arr =
[[-196 -447 -742 -109 -875  169 -826 -334 -470 -255 -483 -124  241 -288
  -562  316]
 [-121 -317 -627  -57 -846  487 -643 -318 -730 -511 -691   54  553 -102
  -111  528]
 [-130 -329 -634  -64 -842  446 -657 -318 -697 -481 -664   33  512 -123
  -159  498]
 [-130 -329 -634  -64 -842  446 -657 -318 -697 -481 -664   33  512 -123
  -159  498]
 [-196 -447 -742 -109 -875  169 -826 -334 -470 -255 -483 -124  241 -288
  -562  316]
 [-211 -446 -705 -129 -807   66 -794 -322 -389 -197 -410 -167  131 -315
  -612  218]
 [-211 -446 -705 -129 -807   66 -794 -322 -389 -197 -410 -167  131 -315
  -612  218]
 [-121 -317 -627  -57 -846  487 -643 -318 -730 -511 -691   54  553 -102
  -111  528]
 [-211 -446 -705 -129 -807   66 -794 -322 -389 -197 -410 -167  131 -315
  -612  218]
 [-121 -317 -627  -57 -846  487 -643 -318 -730 -511 -691   54  553 -102
  -111  528]
 [-130 -329 -634  -64 -842  446 -657 -318 -697 -481 -664   33  512 -123
  -159  498]
 [-130 -329 -634  -64 -842  446 -657 -318 -697 -481 -664   33  512 -123
  -159  498]
 [-196 -447 -742 -109 -875  169 -826 -334 -470 -255 -483 -124  241 -288
  -562  316]]
Indices start at 1.
(1, 1) => -196
(5, 5) => -875
(7, 8) => -322
(12, 13) => 512
(3, 9) => -697
(9, 4) => -129
(2, 3) => -627
(10, 10) => -511
(13, 12) => -124
(4, 2) => -329
(5, 16) => 316
(4, 11) => -664
(3, 1) => -130
(10, 16) => 528
(6, 8) => -322
(11, 8) => -318
(9, 2) => -446
(11, 13) => 512
(9, 12) => -167
(13, 4) => -109
(6, 15) => -612
(8, 12) => 54
(2, 7) => -643
(5, 12) => -124
(7, 13) => 131
(9, 15) => -612
(9, 8) => -322
(9, 5) => -807
(4, 6) => 446
(5, 10) => -255
(12, 3) => -634
(6, 12) => -167
(13, 14) => -288
(6, 9) => -389
(13, 7) => -826

A =
[[  4  13   5  -3 -37   7  21   1  23  17 -10  -8  -9   2]
 [ -8 -24 -16 -22 -18  -6 -40   3   5  31   9 -10   7   9]
 [ -2 -20 -21 -11  -7   9   4 -11  15  23  -2  15  -7  10]
 [  5  -2 -12 -17  -3  -2  -6  -6 -19 -23   5  -7   9  -7]
 [  5  20  -2 -14 -21  -1 -17 -12  10 -38  14   1 -14  -9]
 [  5  20 -18  -1  26   0  16   8  -2  60   6   5   0  -3]
 [ -2  -5   6  21  24   7 -17   1  -9  26   9  -6  13   0]
 [ -5  51 -30  28  -3   3   7  -1   7  13  12 -34 -21 -10]
 [  4  20   1  38  13  -4  -7  -3   1  27 -14  -3 -12 -20]
 [  0 -16   8  39 -20   1 -25   2   9 -42   0  24   1   4]
 [ -5  47  27  24  37 -10  22  -6  -5  18  -8  14   5  -4]
 [  3  28   4 -11 -17   1   0  -5 -20   4 -11   1   6  13]
 [  5   5 -42  31   5  -2  11  20   5  -4   1  18  -7   8]
 [  8  -8   3 -48   1   1  -1   3  -6 -41   4 -12   5  -1]
 [  5  -8  17   0  16  11   0  16   1 -46 -12 -18  -4  10]]
Indices start at 1.
row 1 col 1 -> 4
row 2 col 13 -> 7
row 10 col 2 -> -16
row 1 col 4 -> -3
row 1 col 7 -> 21
row 12 col 9 -> -20
row 14 col 14 -> -1
row 9 col 8 -> -3
row 1 col 14 -> 2
row 5 col 1 -> 5
row 5 col 2 -> 20
row 9 col 6 -> -4
row 10 col 11 -> 0
row 15 col 13 -> -4
row 2 col 2 -> -24
row 15 col 11 -> -12
row 2 col 12 -> -10
row 8 col 7 -> 7
row 10 col 13 -> 1
row 9 col 4 -> 38
row 8 col 6 -> 3
row 12 col 8 -> -5
row 2 col 8 -> 3
row 14 col 7 -> -1
row 10 col 6 -> 1
row 14 col 1 -> 8
row 4 col 9 -> -19
row 7 col 14 -> 0
row 11 col 9 -> -5
row 11 col 3 -> 27
row 14 col 3 -> 3
row 2 col 9 -> 5
row 4 col 3 -> -12
row 6 col 3 -> -18
row 4 col 11 -> 5
row 4 col 1 -> 5
row 3 col 4 -> -11
row 1 col 10 -> 17

W =
[[  3  19 -25  12   6 -22 -30   2  15   6   4]
 [-13 -12  -2  -6  -4  -4  -1   3  -9  15  17]
 [ 18   7  33  15   4  29  36   9  11 -10 -12]
 [ 19   2  46  12   4  46  53   4  10 -36 -36]
 [ 18 -18  26 -25  -9  31  31 -14 -20 -12 -15]
 [-30  21 -32  26  14 -38 -36  17  22  25  30]]
Indices start at 1.
(1, 1) -> 3
(1, 11) -> 4
(5, 9) -> -20
(5, 1) -> 18
(1, 8) -> 2
(5, 11) -> -15
(5, 2) -> -18
(4, 6) -> 46
(4, 2) -> 2
(2, 5) -> -4
(4, 3) -> 46
(1, 4) -> 12
(6, 11) -> 30
(3, 8) -> 9
(5, 5) -> -9
(5, 3) -> 26
(4, 1) -> 19
(2, 1) -> -13
(6, 2) -> 21
(6, 8) -> 17
(1, 5) -> 6
(3, 3) -> 33
(2, 2) -> -12
(2, 6) -> -4

X =
[[ 0.55  0.74  1.64  0.14  1.93 -0.60 -2.29  0.64 -2.77 -0.88 -0.54 -2.60
  -0.59  0.64]
 [ 2.39  2.44 -1.83  2.58 -1.56 -2.04 -0.67  2.37 -0.68  2.11 -2.04 -1.10
  -1.90  2.42]
 [ 1.58  1.73 -1.11  0.98 -0.67 -1.11 -0.06  1.63 -0.11 -0.25 -0.97 -2.85
  -0.90  1.71]
 [ 2.76  2.83 -1.72  2.82 -1.44 -2.15 -0.98  2.76 -0.94  2.23 -2.16 -1.12
  -2.01  2.81]
 [ 0.25  0.38  0.50 -0.04  0.61 -0.25 -2.11  0.36 -2.19 -0.65 -0.27 -1.32
  -0.24  0.30]
 [ 2.08  2.14 -1.54  1.87 -1.29 -1.64 -1.18  2.13 -1.09  0.97 -1.64 -1.78
  -1.49  2.11]
 [-0.30 -0.20 -0.52 -0.07 -0.56 -0.98 -0.91 -0.30 -1.21 -0.10 -0.96 -0.45
  -1.00 -0.22]]
Indices start at 1.
(1, 1)	0.55
(2, 11)	-2.04
(1, 9)	-2.77
(4, 4)	2.82
(6, 11)	-1.64
(3, 1)	1.58
(7, 10)	-0.10
(3, 8)	1.63
(7, 8)	-0.30
(7, 12)	-0.45
(1, 11)	-0.54
(1, 7)	-2.29
(6, 5)	-1.29
(7, 11)	-0.96
(5, 13)	-0.24
(4, 10)	2.23
(1, 10)	-0.88
(7, 5)	-0.56
(4, 3)	-1.72
(4, 5)	-1.44
(2, 10)	2.11
(3, 2)	1.73
(5, 9)	-2.19
(3, 6)	-1.11
(4, 9)	-0.94
(2, 3)	-1.83
(2, 6)	-2.04
(4, 12)	-1.12
(3, 10)	-0.25
(3, 9)	-0.11
(7, 3)	-0.52
(1, 6)	-0.60
(5, 1)	0.25
(6, 1)	2.08

x =
[[ 12 -23   0  45   5]
 [ 39   7   6  16 -11]
 [-10 -49  36  29   6]
 [  9   1 -31  15  52]]
Rows and columns are counted from 1.
row 1 col 1 = 12
row 1 col 3 = 0
row 3 col 1 = -10
row 1 col 4 = 45
row 3 col 4 = 29
row 2 col 2 = 7
